Below are the code and all the weights of a small trained network. Each question names an input and a class and asks about switching units off, where a switched-off unit gives its printed mean instead of its output.

import numpy as np


def w(rows, s, z=0):
    codes = np.array(rows[::2]) - 128.0
    scale = np.full(codes.shape[1], s)
    scale[-1] = z or s
    return codes * scale


def f(y):
    return np.maximum(y, 0)


def log_softmax(a):
    a = a - a.max(-1, keepdims=True)
    return a - np.log(np.exp(a).sum(-1, keepdims=True))


def net(x, mask):
    res = np.array(x, float).reshape(1, 4) / 4 @ E
    y = f(res @ A[0][:, :-1].T + A[0][:, -1])
    res = res + np.where(mask, y, B[0][:, -1]) @ B[0][:, :-1]
    return log_softmax(res[-1] @ U[:, :-1].T + U[:, -1])


A, B = {}, {}
E = w([
[111,151,94,130,117,128,162],'x0',
[139,101,230,134,38,1,237],'x1',
[132,99,158,137,139,134,107],'x2',
[9,183,209,46,255,96,158],'x3',
],0.0082)
A[0] = w([
[141,111,81,135,152,168,90,188],'n1',
[101,126,78,108,151,188,74,253],'n2',
[172,104,165,132,22,70,179,182],'n3',
[51,145,210,73,175,60,186,93],'n4',
[209,161,100,106,113,163,101,160],'n5',
[92,151,119,68,249,169,123,177],'n6',
[168,88,93,185,72,160,115,254],'n7',
],0.013,0.0047)
B[0] = w([
[180,186,87,122,132,180,88,204],'n1',
[108,183,40,170,166,187,72,234],'n2',
[118,14,202,152,26,75,117,230],'n3',
[185,160,148,7,217,149,188,228],'n4',
[191,129,107,144,111,153,132,189],'n5',
[7,173,161,190,188,145,79,249],'n6',
[203,124,16,126,62,107,135,234],'n7',
],0.015,0.016)
U = w([
[186,169,34,159,110,162,72,252],'0',
[8,185,148,137,193,151,87,81],'1',
[136,61,146,144,50,69,110,106],'2',
[153,137,181,2,178,105,192,84],'3',
],0.0076,0.0015)

Each question gives the input, the list of numbers given to net, and the class t.
The units are the neurons (one row each of A and B). Each row of codes is followed by its name. A weight is (code - 128) times the scale printed after its matrix; where a second scale follows, it is the last column's (A, B and U).
mask holds one flag per neuron, in row order. A switched-off neuron (its flag False) gives its mean, the last column of its row in B, instead of its output. The means were averaged over made-up inputs and are rounded, as every weight is.
A unit's drop is (log p(t) with every unit on - log p(t) with that unit switched off) / (log p(t) with every unit on - log p(t) with every unit switched off).
The circuit of an input: a set's keep is (log p(t) with only the set's units on - log p(t) with every unit switched off) / (log p(t) with every unit on - log p(t) with every unit switched off). Starting from all 7 units, units are removed one at a time, each time the one whose removal leaves the highest keep (on an exact tie, the one counted first), for as long as the keep stays at least 0.8.
circuit, biggest first: the units of the circuit, biggest drop first
most important unit: the unit with the biggest drop
k most important neurons: the k neurons with the biggest drops, biggest first
drop of u: that unit's drop, to one decimal
input [-5,-6,2,1], class 1: most important unit	n6
input [5,8,4,1], class 3: 2 most important neurons	(n4; n7)
input [-8,1,3,-4], class 2: circuit, biggest first	(n2; n3)
input [-6,1,8,2], class 3: 2 most important neurons	(n2; n6)
input [-1,1,2,1], class 3: circuit, biggest first	(n6; n2)
input [-6,-6,7,1], class 1: 2 most important neurons	(n6; n7)
input [2,5,-5,1], class 3: 2 most important neurons	(n4; n7)
input [7,-4,3,1], class 1: 2 most important neurons	(n7; n6)
input [3,1,4,-1], class 2: 2 most important neurons	(n2; n4)
input [5,8,8,1], class 3: 2 most important neurons	(n4; n7)
input [-2,-2,5,3], class 1: drop of n5	0.0
input [3,0,5,3], class 1: drop of n3	0.1
input [-1,7,1,6], class 3: drop of n4	0.3
input [1,8,-1,0], class 2: circuit, biggest first	(n3)
